What can hang from each mark
q987: q154 q540 q563
q319: q225 q466 q580 q909
q909: q154 q319 q580 q987
q154: q580 q909
q563: q225 q885
q540: q154 q437 q466
q437: q425
q272: q987
q885: q272 q425 q437 q563 q580
q580: q154 q162 q272 q885
q225: q272
q162: q437
q466: q225 q319
q425: q225 q319

Each row was made from one small tree. The marks that hang from a mark follow it in brackets, in the order of their numbers. Every link used is in the known rows. Write each row's tree.
Each row is shifted at random along 5 fixed directions that mean nothing.
Known rows
q909(q319 q580(q154 q162(q437)) q987): [  21  125   38  201  -96  -38 -101 -149 -313  -86 -116   -1  200  166
  324  179 -138  -91  -28 -110 -224  150 -284 -110   34 -349  223 -117
  111  152   25  -72  231  119  -49  165  155   37  -65 -140  149   89
   56    8 -140 -152  -38  -55 -326 -153  231 -134  -70 -102   94  190
   28   41   12   76 -177]
q154(q580(q162 q885) q909): [  22   20 -207 -255  100  198 -131 -283   96  -45 -105   44  -77  187
  188 -126  102   97  151 -208  -79   65 -121 -195  -65  186   15 -138
  344  -32 -292 -112   53  -89  -46  108  -85  138   84   12  -24   50
   36  -71  -30 -184 -117   67 -288  -73  -65    7   -3    5  -15  143
   -1  -38 -125  225  190]
q580(q154 q162 q885(q272 q437 q563)): [-301   10   71  123  237   60  -11  119 -144 -221  -78  155    4   72
  -14 -220  284  106  298  -58 -232  250  -63   38 -107   38  132 -136
   42  -56 -127  214   81  -23  223   37  159  225 -232   64 -143   11
   48  144  -25 -232 -108 -113   41  -31 -165 -214  -82   -3  248    8
  -64 -104  -25  -48    4]
q319(q225 q580(q154 q272 q885) q909): [ 269    4  252  324 -124  -35 -276  401  159  218   13  391 -276  331
  151 -153 -409 -306   14   58 -157   78  125 -105  344 -718  449 -169
 -348    4  259 -186  356   98 -191  167  -80  -25  138  190  238  -69
 -354  170  341   94   31   82 -107 -375 -236 -106   98   12  493  -37
 -390  365   -8  109 -207]
q437(q425(q225(q272(q987(q563))) q319)): [  49  -22   61 -145 -442 -272 -108  243   26   76  125  108   19   24
  -11  140    8   10 -101 -455   31   13 -151  -29   20 -251  106   98
 -297  130  223   -3   87  124 -177   31 -201  -51  203  139  159   37
    2  125 -104   92 -124 -160  -60 -142    9  -25   -1 -154   94  -89
  -76   74  144   93 -108]
q425(q225(q272(q987(q154 q540(q437) q563)))): [ -31  -82  -77 -187 -558 -251   71  395  186  -72   33   82  115  109
  -24 -282  243  170 -108 -217  296  284  -89  -35  190  -84   65   98
 -394  104  467   78  -48   77 -131    4   21  -76  226  513  129  -79
  -19  222 -372  -56 -259 -196   47 -237 -310   17   -4   92  143 -196
 -247  -25  529   29   11]
q437(q425(q225(q272) q319(q466 q580 q909))): [  34   56  -33  138  -10  138 -184   80  -92  111 -165  -80 -205  -22
 -277  270  -31  -27  128  -94  -11 -352   17   17 -331 -107 -191   40
   88  -66 -203  -39  -28  150   12    5 -118 -107  205 -336  -15  153
   58  -37  154  153   60  -82  -21  -82  101   34  129 -277 -267   12
  149   64   11 -138  141]
q225(q272(q987(q540(q154(q580)) q563))): [-172  -69 -258   40  -89  244  -53  -97   84 -148 -247 -408 -145   40
   47  -58  273  252 -148  153  166  -78 -211 -297 -118  349 -174  -69
  219   39 -161    4 -166  -13   93  -87  -56  -60  239   65  -66  238
   -3   -3 -187  183 -113 -120   -4  -43  -15  -34  -66   11 -135   74
  333   -8  154 -106  294]
q319(q225 q909(q154 q580(q162))): [ 105  242   72   43  -50 -179 -286  164  -48  210   -9  178  -70  198
   22   14 -177  -31  -14 -234  -56  -60 -286 -153  -23 -563  198 -115
  -42   90  193 -187  306  -37 -101  201  -30  -57   22  -71   37 -150
   70   51  222 -182 -197   47 -277 -176  212   86  134  -98  156   77
  -81  130 -177   67 -232]
q466(q319(q580(q162) q909)): [ -34   92   55  163  241  -11 -281  104 -255   96 -167   20 -133  -13
 -277  -80   51  -11  364   14   -4  -82   54   36 -230 -101   24  111
  208    3   -8    0  -44   77  133  156   83   23  -69 -113  -39   47
   74  130  123 -141   -1   75 -122  -55   46    9  193 -136 -199  -23
  -21  -92   30   79   60]
q885(q272(q987) q437 q563(q225)): [ -76   75  245  393  221 -384  199  276 -219   43   34 -149   -8 -251
 -526  -37   59  -13  198  -54  -49  336  129  -71  -30   -5   37  -73
 -235   18  314  278 -216  311  217 -219 -107    6 -146 -146   22  259
 -168   14   48  154 -117 -167   85   68  153   26   10 -140  -90 -190
 -319 -325   62 -116 -149]
q466(q319(q225 q580)): [ -93  145   40   42  202 -131 -335  110 -219  144 -100    2 -103   81
 -145  -20   22  128  273 -297   20 -157 -231  -39 -207 -215   53   91
  220   21   88  -84  127  -57  112  265   49   20 -131  105 -149  -92
  244  187  152 -118  -94  191 -129    0  216   22  149  -83  -47  101
   72  -56 -117  133  -95]
q885(q272(q987) q437 q580(q162)): [-244   92 -196   49  281  220  162   -4  173 -303 -272 -187   17 -113
 -144 -174  425  244  113 -175  -79  115 -192 -230 -198  585  -83 -264
  243  -38 -171  218  -58 -113  263  -88   76    5 -121   64 -278  142
  160  -91 -153  -69  -83  -54   27  -97  -79   40 -135  -59   63  197
  306  -36  -90  -92  197]
q563(q225(q272) q885(q425 q437 q580(q154(q909)))): [-153   12 -153  167  336  106   81  -50 -129  -89  -63 -233 -187  -50
 -229  -53   60  158  174   79  -78   90  -82 -180  -50   56 -198 -140
   88  -42 -192   74  -60  164  250   10    1   53 -160 -237 -259   75
  120    5  -11  120 -199   39   49  128  137  -48   77   13  -44    6
   14 -270 -102 -143   30]
q466(q319(q225 q909(q154(q580(q885)) q987))): [  -4  161  -12  201  164   66 -200 -175 -216  117 -146  -77 -118   26
 -108   45  -80  -56  179    5   28 -239  -17 -158 -110 -234   57   18
  264   56   -3 -123   55   95   -7   79   70  -69    8 -210   22  103
   13   -4   92   43   48   29 -133  -60  133    7  172 -137 -156  169
   48  -50  -16   54    1]
q154(q909(q580(q885) q987)): [ -49    3  -23  249   98  -57  -83 -125 -271 -143 -172  -71  -52  148
  153   39   61   10 -153  118 -101   97 -238 -254  -45  137   10 -132
  196   26 -143  -21   33  154  227  -13  -67  -63   57   12  -73  167
  -65   77  -46   60   21   71  -44 -206   42   10   -5  -98  -27  -50
    3  -55  -85   37  -21]
q885(q425 q563 q580(q162 q272)): [-184   60   15   46  328  -16  -16  -13 -100  -52  -88   83   86   25
 -314 -193  182  176  368 -370 -251  209  -94   25 -295  -21   25 -103
  157   -1 -132  238  -29 -121   77  162   68  195 -275 -121   53  -29
  191   -7  122 -274 -165   89 -284   73  131   31 -106 -115   -3  160
   49 -263 -138   63  -36]
q466(q225(q272(q987(q154 q563))) q319(q909(q580))): [ -48  -71   55  -12 -304 -333  -76  233   41  246   62   50 -140   10
   38    4  -92   24 -161 -443  148   27 -184 -137  124 -394  209   23
 -214  211  379  -58   94   15 -155  113  -91  -40  117  275  280  -46
   97  237  -76   75 -119   -4 -229 -122   28  -77  106 -126  166  188
  -11   -3  189  324 -240]
q987(q563(q885(q437))): [-260   23 -273 -122  -54  135 -124   -3  -14 -270 -116  -93  105  213
  -37 -272  364  379   25   13   96  210 -269 -170  -41  272  -92  -18
   68   47  -39   62   94  -52  191  144  129  -18  -74  400 -322 -122
  170  299 -159  -83 -281 -132  147  -46 -118   10   57  192   48  -96
   93  -99   83  -63  135]
q885(q272 q425(q319(q225 q580(q154 q162))) q563): [  40   51  273   83   13 -314  -27  174  125  111  184  103 -108   91
  -13   70 -142  -43  -60 -674 -210  135 -171  -99   52 -372  167 -217
 -216  132  227   50  302  -36  -73  132  -74   53  -40   43  187 -126
  179    6  240  140 -152   19 -291  -88   88   19 -140  -77  446  312
  -53   94 -258  146 -296]
q162(q437(q425(q319(q225(q272) q466 q580)))): [-106  -20  100  298   57  -70 -176  315 -262  -81 -162 -122  -32   88
 -215 -126  134   97  109  160 -147   92 -157   -1  -53   81   33    5
 -125  -88   29   26  -76  182  187   19  -15 -170   58  252 -137  101
  -23  244  -27  103  -44 -115  276 -173 -202    9   54    7 -165 -236
  -51   19   67 -160  -10]
q272(q987(q154(q580) q540)): [  59  -27  194  192 -245  -20 -118   37   75  187  -30 -249 -176  102
  265  213 -167  -72 -189  -94   31  123 -149 -250  211 -198  223   -5
  -95   29  141 -172   83   57 -104   15 -273  -26  232   76  272  187
 -315   11   72  340  -58  -58 -271  -10  253 -111  -23 -116  167  115
   62  143   43    5   -5]
q225(q272(q987(q154(q909(q580(q162))) q540(q466)))): [ -36  -17 -244   26  -87  236    7 -102  118  -80 -232 -266   -1 -102
 -160  -91  248  146   48  215  182  -35   87 -191 -146  252 -128    1
   97   47  -42   58 -305   48  -56 -148  -33 -121  297 -160   77  298
 -141 -140 -271   91  -56 -223 -135  -83 -112  -40  -29  -34 -278  -65
  115  -92  446 -173  392]
q466(q225(q272(q987(q154)))): [  79  -70  -36   -9 -388  -73   42  -44  267  254    6 -139 -194  -36
   -2  151 -114  -93 -142 -243  136  -39  124 -151  144 -197   86   71
 -109  178  266  -98  -73   88 -307  -41 -218 -113  253  -83  374  213
 -214  -56 -156  281   23 -174 -321 -114  -38  -83  106  -71   66  129
   42  -28  367  178    3]
q437(q425(q225(q272))): [  65  -46   -9 -285 -532 -349 -108  315  248   83  258  288   17  181
  180  -17  -10   29 -324 -570  -34  155 -271 -108  226 -230  238    5
 -406  155  358 -123  249   11 -250  115 -233  -56  184  426  104  -66
  -36  191 -162   73 -213  -99  -92 -303  -97  -22   16   55  392  -91
 -135  162  123  236 -237]
q154(q580(q162 q272)): [ 138   53 -172 -266 -133  130  -59 -167  215  -22 -103  128  116   79
  -45 -227   50    6  277 -242  -40  147  140  -53   33  -56  167   -6
   88  106   25  -28  -65  -50 -284  156  -28  107   50   15  193   71
 -137  -82 -120 -274  -79 -112 -359 -118 -165   -5   44   62   -7  -12
 -143  -42  215  197  239]
q540(q154(q909(q319 q580(q885(q272)))) q437): [ 293  -78 -136  207  -43   99  -37 -278   23   -4  -68 -222 -189   83
   13  135 -186 -116  -60  195 -119   33  337  -66   15 -102 -118  -78
  204  104 -100  -73   26  142  -22 -143 -143 -137  178 -367  194  286
 -251 -144   21  371  107 -296 -271  -45   30    0   85 -151  -70  286
  121 -135   56   93  -26]
q162(q437(q425(q319(q466 q580(q154 q885))))): [ 329   29  137  150 -303  170 -172  -92  213  324   64  -95 -129   77
  106  301 -441 -313    0 -140 -269   14  295  -73  210 -453  239   30
 -138    7  104 -264  203  165 -457   22 -314 -147  268 -280  405  240
 -381 -122  144  438  179 -290 -340 -112  -32  -76  103 -106  145  161
  -38  165  121   86  -56]
q154(q580(q162 q272 q885(q563)) q909(q319)): [  43  -68  -95   -2  128  141  -24 -231  -82 -113 -141  131   13  184
  132 -167   55   19  210  -61 -201  208   76 -122  -22   71  122 -204
  179   39 -283   30  -37   71  -17   36   39  163   26  -84  114  120
 -114  -38  -58 -181  -81   25 -240 -111 -155  -90  -90  -32  -30   58
 -193  -77  -11  203  149]
q909(q154 q319 q580(q272 q885(q425(q225)))): [ 130  111 -121   27 -359  -73   80  -53 -169 -202  -31  312  356  130
  151 -152  -97  -57    4 -179 -200  319  104  -33  114 -502  330  -26
 -210  302  202  167    6  166 -290  172  192 -155   12 -159  219  -22
  -34   89 -306 -290  -18 -190 -233 -252 -186  -90  -84  -79  203 -107
 -283  -36  421   35  -79]
q540(q154(q909(q319(q225 q466) q580(q162)))): [ 362   82  -68 -214 -241 -151 -158  -94  204  184  145  149   57  139
   64  -35 -261 -108   19 -326  -33  129  219  -35  165 -455  144  -37
 -107  190  274 -127  168  -21 -376   65  -60  -85  145  -90  328  -24
  -93 -101   24   24 -144 -177 -518  -95   44   55   73   53  136  138
 -169  -73  136  229 -148]
q425(q319(q466(q225) q580(q154(q909)))): [  91 -104  180  184 -166   10 -185  114  110  132  -97  -36 -297  278
  385  180 -190 -138 -266 -336 -136   -1 -168  -73  151 -197  128 -148
 -125   32   40 -149  358   60   44  162  -67  -39  106  275  134 -136
   25  230  183  282   20   52 -129 -264  -86 -112   23    2  460  225
   81  321 -109  120 -156]
q319(q466(q225) q909(q987(q154 q540(q437) q563))): [-168  122 -113  196  105  218 -230   11 -113  140 -208 -155  -41  155
 -387   65  -31  169  266  121  231 -215  -85  -37 -278 -229 -208   15
  204  -89  -81 -100   31  -93   38  134  142  -28   79  -75   59   20
   94   43  202    0  -79 -105 -142  123  246   -1  281 -109 -354  193
  157 -119  111 -115  103]
q319(q466(q225) q580(q885)): [  42  130  -74  141  172  295 -206  -61  -28  228 -224   -1 -146   47
 -331   10 -182  -51  430  -25    7 -163  259  153 -257 -250  -63  100
  187 -110  -35  -23  -58  -27  -92  191   40  -54   31 -227   90   72
    0   13  257  -49  121   24 -202   24   73  -23  221 -102 -192   66
   15 -122  218  -26  151]
q563(q225 q885(q272 q425(q319(q580(q162))))): [  89   24  -82  185  114  212   98 -189   30 -126  -52 -223 -207  -58
 -207   30 -121 -134  138  208  -23   58  290  -84  209  -38  -44  -20
  -94  106  -27  -11    3  272   74  -28   28  -89   10 -293  -66   91
 -150  -53   15  318   10 -107   -3  -59  -81  -69  142   74   75 -129
 -105  -62  151 -141  147]
q563(q225 q885(q272 q425 q437 q580)): [ -73  113 -185  123  310  162  155 -144   19 -116  -31 -226 -107  -87
 -339  -28   -5   93  215  -17  -62  121   76 -168   33   65 -150 -124
   64   13  -86   76  -15  118  147   16    7  -23 -179 -281 -251   63
   61  -69   22  176 -111  -46  -13  113  125   25  112   18   11   29
   27 -242  -60 -128   65]
q319(q225 q466 q580 q909(q987)): [ 357  234  315  358   95 -209 -349  369  -39  484    2  251 -112  123
 -390  -50 -503 -283  252  -26   43  -82  152   54   19 -770  188  -51
 -282  -52  488 -186  176   99 -196  165    3 -121  139  -28  312   -1
 -182   -1  501    9  -57  106 -205 -182  190  142  232  -51  -41  -33
 -419   81   38   -3 -216]
q580(q154(q909) q162): [-149   44   34  -76  112  -88 -226   81 -181  -74  -58  142   -1  109
    2 -113  211   96  289  -37 -100  147 -144   -2 -117  -39   95   31
  127   12 -114   17   18   10  130  110   20  172 -114   18  -22    7
   33   86  -41 -320 -152  -16 -164  -34  -61 -131   73  -16   29 -121
 -135 -113  -30   84   45]
q885(q272 q425 q563): [-198   -5  -34   22   56 -276  168  232   59 -362   78  128  160   62
 -264 -481  391  218  -95 -216  -72  458 -118 -138   87  356   66 -147
 -254  141  281  309  -99   32  152    5  112 -127  -88  463 -138  -63
  139  216 -235  -30 -190 -128  170 -265 -418  102 -141  199  233 -183
 -208 -121  151  -22  -36]
q885(q272(q987) q437(q425(q225 q319))): [-162   23  -42  -25 -101  -69  130  185  152 -236  -46 -115  -23  -74
   -9  122  265  141 -168 -388  -43   -5 -289 -267  -49  346   -8 -180
  -63   37  -20   99   85   58  149 -113 -109 -119   72  203 -219  126
  125   10 -161  214  -61 -147  174 -198  -43  -14  -90 -122  204  108
  193  131  -87  -47  -16]
q319(q225 q580(q162 q272(q987))): [ 185   28   30  309    5  265  -90   14  176    6 -300   20 -150   26
 -129 -230  -87 -205  200  331  -31  -25  331  -38  122  -63  244  -37
  -87   10  134  -46    9  157  -40  -48   40 -104  161   20  195  177
 -458  -80   98  120   94   25  -71 -370 -266  -74   60   61   53 -124
 -203  192  317 -104  206]
q580(q154(q909) q162(q437) q272(q987) q885(q425)): [  78 -108  264   92  -76   90  -53   -1   47   52   22  107  -92   13
  203  100 -237 -261  307   36 -346  174  231  -95  209 -455  464  -53
 -112   30 -153  -79   77  127 -269  -42 -190  142  105 -233  489  292
 -407 -192   89   47  129  -85 -293  -75 -140 -355  -65 -169  328   84
 -243   16   72  183  -72]
q225(q272(q987(q563))): [ 124  -55  -48 -181 -469 -151  -76   90  332  151   98  -96  -55   44
  172   32   -7   36 -300 -309  114   90 -123 -298  161 -135  146  -17
 -193  232  317 -121   42    5 -322  -20 -241  -78  308  141  266  170
 -122  -12 -189  171 -158 -178 -239 -161  -35  -22  -64   37  260   42
   14   75  239  190  -30]
q885(q272(q987) q437 q580): [ 129  203 -117   66   59   61  233  -32  268   -3  -83  -77  152 -303
 -484 -129   92   -7  279 -216    2  199  387 -146  -93  152  -18  -72
   15   54  238  259 -293   65 -211 -159  -94 -139   27 -321  137  325
 -152 -277 -161   33   62 -279 -231   -8  -98  159  -30 -170 -143   65
  -67 -226  272  -44  228]
q437(q425(q225(q272) q319)): [ 308  -63  267  254 -420 -214  -63   33    1  378  102  -33 -218 -102
  -95  432 -355 -353 -123 -224  -98 -100  315   47   71 -483  107  134
 -292  136  221  -96  -10  361 -289 -129 -404 -104  327 -457  493  327
 -444 -106   88  460  146 -240 -266 -129   80  -46   82 -319  -17  -38
 -115   50  198   55  -67]

Write each row's tree
[   5 -137  205  424    1   56  -64  -29  -79   44  -53  -33 -286  155
  312   90 -114 -184 -145  183 -276  177   98 -179  174  -75  187 -141
    2  -36 -119  -55  123  245  117  -97 -211   19   78  -95  126  244
 -407   83   71  338  128  -88  -22 -171 -169 -219  -16  -81  330   43
  -99   63  -58   10  -67] : q580(q154(q909) q885(q437))
[ -58 -138 -360  281  -68  657  -49 -478  103 -229 -350 -353 -140  205
   99  -53  129  136  -28  630   62   10  248 -263   73  230 -108  -79
  207   66 -435  -90   33  143  105 -124   95 -124  254 -201   31  181
 -328  -39  -79  372  -13 -260  -96  -70 -268 -145   69   99 -148   45
  179   61  277 -265  498] : q987(q154(q909(q319(q580(q162 q272)))) q563(q885))
[ 188   45  -16  122 -104  -75 -153 -179 -120  159   38   28   23  153
   46  191 -300 -106   92  -70  -36   63   75 -202   50 -420  102  -51
   81  150    1 -136  115  171 -182   50  -77   46  126 -310  302  194
 -183 -111   58   74  -35  -20 -408   -6  209  -61   78 -126  -68   89
 -198  -86   38  211  -84] : q154(q909(q319(q580(q272 q885)) q987(q563(q225))))
[ 153   30  -68  -80 -191  327 -114 -220  275   80 -125  -50    3   25
  -43  146 -117 -132  285  -88 -183 -136  282  -77   25 -234  202   10
   77   86 -144 -196  117   10 -379   14 -100   19  152 -333  295  214
 -322 -263    6   85   93 -239 -395 -124  -97 -144  100  -55   29  120
   59  102  187  108  169] : q580(q162(q437(q425(q319(q225)))) q272)
[-223  144   11  341  533 -149  170  119 -368  -94 -100  -47  179 -187
 -805 -424  271  219  538  -66 -126  391  117   90 -329  194 -178  -28
   71 -128  100  476 -341  183  314   -6  141   65 -373 -168 -135   59
  134   78    1 -192 -202  -15   50  163   75  164  -14  -81 -396 -124
 -257 -555   62 -244  -16] : q885(q425 q437 q563(q225) q580)
[ -25  124  110  230    6  -70 -164  -76 -361   13  -97   30   99  103
   71   83 -175  -81  154  -42  -86   99 -149   53  -76 -457  131    2
   99   26   67   16  127  -10   11  172   82  141  -50 -137  171   79
  -67   37   97 -146  -48   19 -356   31  417  -96   13 -179  -42   87
   44 -131   41   27 -121] : q909(q580(q162 q885) q987(q540(q154)))
[  27   89  -50  200  162  211   92 -105  214    5 -130  -66  -22 -156
 -271   40   32  -12  134 -282 -238   13  178  -52 -176  146  -33 -222
   59    0  -94  132   25  -17   -7  -99  -78   -5    0 -318   63  221
 -109 -215   68  159   46 -202 -213  -48  -20   21  -52 -179   16  262
  205    8  -58  -72  157] : q885(q272 q437(q425(q319(q466))) q580(q162))
[-204   72 -298   66   82  356  -64 -185  -85 -115 -315 -456  -69 -140
 -331   44  315  270  216  320  236 -217   14 -216 -378  323 -330   95
  363    5 -246   79 -381   49   65 -104   -3  -86  184 -364 -127  356
   15 -131 -185   71  -36 -174  -21  130  101   -6   45 -127 -486  -63
  297 -226  290 -229  482] : q225(q272(q987(q540 q563(q885))))
[-274   74 -227  112  249  -46 -133 -106 -503 -308 -208 -137  161  134
 -208  -97  348  315  219  241  106   59 -294 -199 -269  303 -214  -10
  360   50 -258  102 -166  154  371   18  206   -3  -87  -14 -287  112
  204  124 -215 -213 -167   11   96   20   64   17   70  -24 -441 -187
  -37 -279    5  -66  120] : q154(q909(q319 q987(q563(q225))))
[ -32  113  -44 -189 -238  139 -171   -9  199   72   36  -72   39  114
  190   56  -49  100   33 -256   87  163 -182 -195  110 -213  168   20
  -57   53  141 -100  214 -139 -215  149  -90   83   76  153  145  -15
  -37   27   16   32 -205  -63 -318   71  256 -105   -6  -27  240  152
   73   42   79  102   33] : q272(q987(q540 q563(q885(q580(q154 q162)))))
[  26  133 -105  102   78  189 -192   83 -111 -153 -189  154  125  -19
 -434 -203  121   29  387  124  -55  -90  221   97 -199    7   24  110
  -49  -22   -3  129 -137  120  -22   60   94 -160   52   -2  -73   89
  -86   84  -23  -77   60 -171  109 -158 -241  -19  115  -32 -261 -291
 -166   12  290 -225  264] : q437(q425(q319(q225 q466 q580(q154 q272))))
[  32   55 -174  266   45  414 -125   65  253 -164 -375  -51 -109  248
    3 -312   75   55 -221  363   53  -90  -67 -281  103  182   92 -276
  -76  -16   15 -136  192    5  105  -31  129 -297  220  378 -145  -57
 -148  128  102  165   -1  -18  229 -504 -369   52   40  195  208  -67
    3  346  132 -246  175] : q319(q225 q466 q909(q580(q272(q987(q563)))))
[ -31  105  186   12    0 -413 -302  472 -347  -35   63  368  156   59
 -341 -224  110   73  328 -249  -87  154 -170  188 -123 -249  185  144
 -286   33  283  151   -2   82   90  212   31   -1  -88  329  -80  -99
   80  329   22 -294 -199  -10   95 -114  -23    9   72  -68  -99 -376
 -324  -33   55   -2 -139] : q437(q425(q319(q225 q580(q162))))
[ -77  164   75   64  153 -156 -246  344 -327 -100 -184  107   82  153
 -295 -242  221  168  288 -111   75  -14 -225   49 -213 -116  -42   -7
  -61  -11  107  116  -44   48  188  193  254 -107  -70  257 -232 -229
  328  307   43 -333 -192  -25  203 -116 -130  123   94   -3 -139 -220
 -171  -14   -2 -156    7] : q425(q319(q225 q466 q909(q154(q580))))
[ -53   75  149  242   27 -167 -158  114 -554  -18 -111  102  117  110
   18  101  -61   -5  224  -79 -254  186 -170  134 -149 -378  172   26
   20   55  -30   69   34  158   99  168   68   48  -99 -207   11   54
   62  180  -21 -276  -53  -13 -120  -40  188  -97  -41 -259  -87  -96
  -88 -115   13   13 -168] : q909(q319 q580(q162(q437(q425(q225))) q885))
[ 139  -18   53  118 -159  -74  -49  -49   69  295  -14  146 -134  -65
 -144    3 -292 -238  242 -240  -12   24  431   65  124 -459  245  150
  -80  139  283  -20  -26  158 -284  108  -80   -7   29 -108  471  103
 -245   38   25  120  171  -28 -410 -104 -125 -147  243 -135   27  130
 -226 -104  371  332  -28] : q466(q225 q319(q580(q154(q909) q272)))
[-228   25  210  236  369 -310   39  168 -139  -13   44   33  -69   18
 -231 -103  122  148   77 -471 -292  319 -297  -21 -165  -24   48 -238
  -24   37   16  245   61  -94  262   88  -43  166 -267    0   15  -32
  227   66  217  -80 -200  116 -180   49  172   65 -179 -150  202  207
   84 -187 -369   83 -228] : q885(q272 q425 q563 q580(q162))
[ -36  -71 -344 -268 -104    8 -131    2  169   26   39   37   53   66
 -298  -91  148  226  103 -242   59  -12  -91  100 -196   98 -152   28
   22   37   82   -2   -5 -122  -30   94 -106  -33   64  244  -17   52
  104  113 -148   26 -118 -270  -25  -79  -24  -65  158   -4 -154  187
  167 -174  266  169  -46] : q540(q437(q425) q466(q225(q272)))
[   7   48  -48   65 -115  203 -127   -5   25   44 -133 -235 -100   90
  -75  226   -6   -3   59  -54  -97 -131  -34 -109  -64    8  -62   19
   96  -84 -159 -165   76  130  -88   -1 -135 -171  170 -129  -25  126
  -11  -15   13  250   69 -210  -16 -119  -56   34  133 -108 -123   68
  160   75   20  -64   61] : q162(q437(q425(q225 q319(q466 q909))))
[  57   65   81  -46  -84 -155 -206  315  -39   63   26  292   28  130
  -58 -205  -40  -40  300 -153 -133  269  -17  100   49 -304  219   46
 -167  -61  168   -1  101   78  -74  179  -22   73   -8  192  128  -59
  -28  127   40 -242 -144    3 -180 -154 -138  -43  106   -1   59 -137
 -343    1  107  118  -69] : q319(q580(q154(q909) q162(q437(q425(q225)))))
[ 272  262  123   93  -26 -138 -311  280   28  323   13  338  -69  114
 -270 -189 -284 -182  327  -77   -1   -3  135   45    4 -688  235    2
 -179   27  365 -112  163   48 -233  197   50  -48   72 -135  229  -95
 -111  -18  288 -235 -163   30 -322 -182   39   99  225  -46  -13  -54
 -380   85   85   47 -112] : q319(q225 q580(q162) q909(q154))
[   8  112  -37 -231 -211 -185  -91   89  -41  -39    7  150  199  103
   84 -185   53   74  164 -323 -110  290 -203  -73   68 -288  292    5
 -105  132  164   15    8  -10 -190  200    8   41  -53  170  139  -34
   47   79 -137 -366 -221 -109 -223  -70  -16  -36   37   20  102  -65
 -185  -68  110  171  -70] : q909(q154(q580(q162(q437) q272(q987))))
